Here is a tiny trained network, its code and every weight. The questions are about switching its units off for an input and a target symbol, where a switched-off unit gives its printed mean instead of its output.

import numpy as np


def w(rows, s, z=0):
    codes = np.array(rows[::2]) - 128.0
    scale = np.full(codes.shape[1], s)
    scale[-1] = z or s
    return codes * scale


def f(y):
    return y / 2 * (1 + np.tanh(0.7978845608 * (y + 0.044715 * y**3)))


def softmax(a):
    e = np.exp(a - a.max(-1, keepdims=True))
    return e / e.sum(-1, keepdims=True)


def log_softmax(a):
    a = a - a.max(-1, keepdims=True)
    return a - np.log(np.exp(a).sum(-1, keepdims=True))


def net(x, mask):
    ids = ['ΞΠΩαβγδηθλμστψ'.index(c) for c in x.split()]
    T = len(ids)
    res = E[ids] + P[:T]
    u = 0
    for l in range(3):
        q, k, v = (res @ M[l].T for M in (Q, K, V))
        z = softmax(np.where(np.tri(T) > 0, q @ k.T / 2**0.5, -1e9)) @ v
        res = res + np.where(mask[u], z, O[l][:, -1]) @ O[l][:, :-1]
        u += 1
        y = f(res @ A[l][:, :-1].T + A[l][:, -1])
        res = res + np.where(mask[u : u + 8], y, B[l][:, -1]) @ B[l][:, :-1]
        u += 8
    return log_softmax(res[-1] @ U[:, :-1].T + U[:, -1])


Q, K, V, O, A, B = {}, {}, {}, {}, {}, {}
E = w([
[129,97,66],'Ξ',
[112,152,199],'Π',
[37,153,112],'Ω',
[144,1,100],'α',
[140,92,64],'β',
[142,93,64],'γ',
[200,163,125],'δ',
[121,116,159],'η',
[134,83,131],'θ',
[104,170,194],'λ',
[115,176,200],'μ',
[103,173,195],'σ',
[108,172,194],'τ',
[139,93,67],'ψ',
],0.0078)
P = w([
[123,178,35],'0',
[120,148,84],'1',
[116,127,124],'2',
[109,104,152],'3',
[107,88,180],'4',
[106,71,199],'5',
[104,53,222],'6',
[106,34,238],'7',
[107,21,250],'8',
],0.0023)
Q[0] = w([
[8,63,25],'0.h0',
[88,149,218],'0.h0',
],0.012)
K[0] = w([
[2,97,74],'0.h0',
[93,150,229],'0.h0',
],0.015)
V[0] = w([
[246,72,145],'0.h0',
[253,208,153],'0.h0',
],0.0052)
O[0] = w([
[3,133,189,207],'0.h0',
[18,110,60,3],'0.h0',
],0.0048,0.0007)
A[0] = w([
[118,133,122,154],'0.n0',
[162,128,133,8],'0.n1',
[116,126,81,159],'0.n2',
[34,165,50,102],'0.n3',
[157,202,114,96],'0.n4',
[175,121,142,4],'0.n5',
[131,125,129,115],'0.n6',
[251,192,114,73],'0.n7',
],0.014,0.0032)
B[0] = w([
[153,137,130,155],'0.n0',
[14,104,99,2],'0.n1',
[181,131,116,161],'0.n2',
[135,156,195,68],'0.n3',
[80,86,170,75],'0.n4',
[3,101,107,16],'0.n5',
[118,124,126,115],'0.n6',
[105,164,185,83],'0.n7',
],0.017,0.001)
Q[1] = w([
[8,104,126],'1.h0',
[222,120,205],'1.h0',
],0.017)
K[1] = w([
[151,207,143],'1.h0',
[2,18,135],'1.h0',
],0.013)
V[1] = w([
[132,19,225],'1.h0',
[105,2,209],'1.h0',
],0.0091)
O[1] = w([
[18,210,31,253],'1.h0',
[94,254,24,225],'1.h0',
],0.0061,0.0027)
A[1] = w([
[53,193,253,80],'1.n0',
[174,182,175,39],'1.n1',
[166,70,162,102],'1.n2',
[56,154,90,146],'1.n3',
[113,87,83,42],'1.n4',
[68,153,95,145],'1.n5',
[97,183,199,188],'1.n6',
[165,115,82,4],'1.n7',
],0.013,0.0027)
B[1] = w([
[105,111,5,225],'1.n0',
[85,138,79,187],'1.n1',
[70,124,132,139],'1.n2',
[177,147,118,177],'1.n3',
[123,95,71,144],'1.n4',
[171,146,122,171],'1.n5',
[66,160,125,254],'1.n6',
[111,94,87,174],'1.n7',
],0.032,0.0014)
Q[2] = w([
[38,90,17],'2.h0',
[216,117,12],'2.h0',
],0.011)
K[2] = w([
[185,253,101],'2.h0',
[252,179,65],'2.h0',
],0.012)
V[2] = w([
[185,255,120],'2.h0',
[123,102,133],'2.h0',
],0.0083)
O[2] = w([
[3,39,165,251],'2.h0',
[160,140,110,80],'2.h0',
],0.0051,0.0024)
A[2] = w([
[110,160,205,205],'2.n0',
[162,112,149,230],'2.n1',
[163,162,252,139],'2.n2',
[157,101,188,212],'2.n3',
[84,32,162,51],'2.n4',
[144,110,166,63],'2.n5',
[128,185,230,6],'2.n6',
[150,111,144,122],'2.n7',
],0.016,0.0025)
B[2] = w([
[179,167,123,164],'2.n0',
[137,38,126,244],'2.n1',
[7,112,150,183],'2.n2',
[60,59,72,103],'2.n3',
[113,156,195,227],'2.n4',
[79,54,181,38],'2.n5',
[146,150,253,141],'2.n6',
[129,52,153,122],'2.n7',
],0.041,0.0012)
U = w([
[2,184,45,236],'Ξ',
[215,249,118,112],'Π',
[109,187,210,131],'Ω',
[250,57,63,194],'α',
[114,105,141,80],'β',
[106,103,140,58],'γ',
[143,118,200,157],'δ',
[53,103,167,37],'η',
[66,28,95,18],'θ',
[123,101,160,134],'λ',
[119,117,144,3],'μ',
[122,100,153,78],'σ',
[120,114,171,97],'τ',
[113,95,143,130],'ψ',
],0.0052,0.004)

Each question gives the input, a string of symbols that net reads in full, and the target symbol t.
The units are the heads (2 rows each of Q, K, V and O) and the neurons (one row each of A and B). Each row of codes is followed by its name. A weight is (code - 128) times the scale printed after its matrix; where a second scale follows, it is the last column's (O, A, B and U).
mask holds one flag per unit, layer by layer, with each layer's heads first. A switched-off unit (its flag False) gives its mean, the last column of its rows in O or B, instead of its output. The means were averaged over made-up inputs and are rounded, as every weight is.
A unit's drop is (log p(t) with every unit on - log p(t) with that unit switched off) / (log p(t) with every unit on - log p(t) with every unit switched off).
The circuit of an input: a set's keep is (log p(t) with only the set's units on - log p(t) with every unit switched off) / (log p(t) with every unit on - log p(t) with every unit switched off). Starting from the 12 units with the biggest drops (on a tie, the unit counted first), units are removed one at a time, each time the one whose removal leaves the highest keep (on an exact tie, the one counted first), for as long as the keep stays at least 0.8.
units of the circuit, in order: the units of the circuit, biggest drop first
k most important neurons: the k neurons with the biggest drops, biggest first
k most important neurons of layer l: the k neurons of layer l with the biggest drops, biggest first
input α α δ, target Ξ: units of the circuit, in order => 1.n0, 0.n7
input δ α Ξ, target α: 2 most important neurons of layer 0 => 0.n2, 0.n7
input α α δ δ α σ, target Ξ: units of the circuit, in order => 1.n0, 1.n6
input Ω μ Ω Ξ δ α α Ω α, target Ω: units of the circuit, in order => 2.h0, 2.n4, 1.n3
input α α τ δ Π β α τ, target Π: units of the circuit, in order => 2.n2, 2.n1
input δ λ α α α δ Π, target Π: 3 most important neurons of layer 1 => 1.n4, 1.n7, 1.n6
input τ α α α δ λ σ, target Ξ: units of the circuit, in order => 1.n0
input λ α α τ θ, target θ: 4 most important neurons of layer 1 => 1.n0, 1.n1, 1.n6, 1.n2
input α Ω Ω α α α τ Ω, target Ω: 4 most important neurons => 1.n0, 0.n7, 1.n4, 1.n7
input δ α α μ, target Ξ: 3 most important neurons => 1.n0, 1.n6, 0.n2
input α α δ μ α τ Ω τ, target Π: 3 most important neurons of layer 1 => 1.n4, 1.n7, 1.n2
input α α Π α δ δ α δ λ, target Ξ: 3 most important neurons => 1.n0, 0.n2, 1.n6
input γ δ α γ, target α: 3 most important neurons of layer 2 => 2.n2, 2.n4, 2.n1
input τ α α δ α Ω Ξ α γ, target α: 2 most important neurons => 1.n6, 1.n1
input λ α λ α θ α δ Ξ, target α: 3 most important neurons of layer 1 => 1.n6, 1.n1, 1.n0
input δ α δ α α α Ω α Ω, target Π: 4 most important neurons of layer 0 => 0.n3, 0.n7, 0.n4, 0.n5
input γ α δ λ, target Ξ: 2 most important neurons of layer 2 => 2.n6, 2.n1
input ψ α δ θ, target θ: 4 most important neurons => 1.n0, 1.n6, 1.n1, 2.n3
input Ω α Ω α, target Ω: most important neuron of layer 0 => 0.n3
input α δ λ λ Ω γ α α η, target η: 3 most important neurons of layer 0 => 0.n7, 0.n3, 0.n2
input α θ Ω Ω α λ γ σ Ω, target Ω: 4 most important neurons => 0.n7, 1.n0, 1.n4, 1.n7
input δ η ψ α μ α Ω ψ, target α: 3 most important neurons of layer 1 => 1.n6, 1.n1, 1.n2
input η τ λ Ω α δ, target Ξ: 3 most important neurons => 1.n0, 0.n7, 1.n6
input λ η δ δ τ δ Ω α λ, target Π: 2 most important neurons of layer 2 => 2.n2, 2.n1
input Π α τ β, target α: 3 most important neurons of layer 2 => 2.n2, 2.n4, 2.n1
input δ θ σ ψ λ λ, target Π: 3 most important neurons => 0.n7, 0.n3, 1.n4
input δ δ Ω γ Ξ η, target η: 4 most important neurons => 1.n0, 2.n2, 2.n6, 2.n3
input Ω θ α δ τ, target Ξ: 2 most important neurons of layer 2 => 2.n6, 2.n1
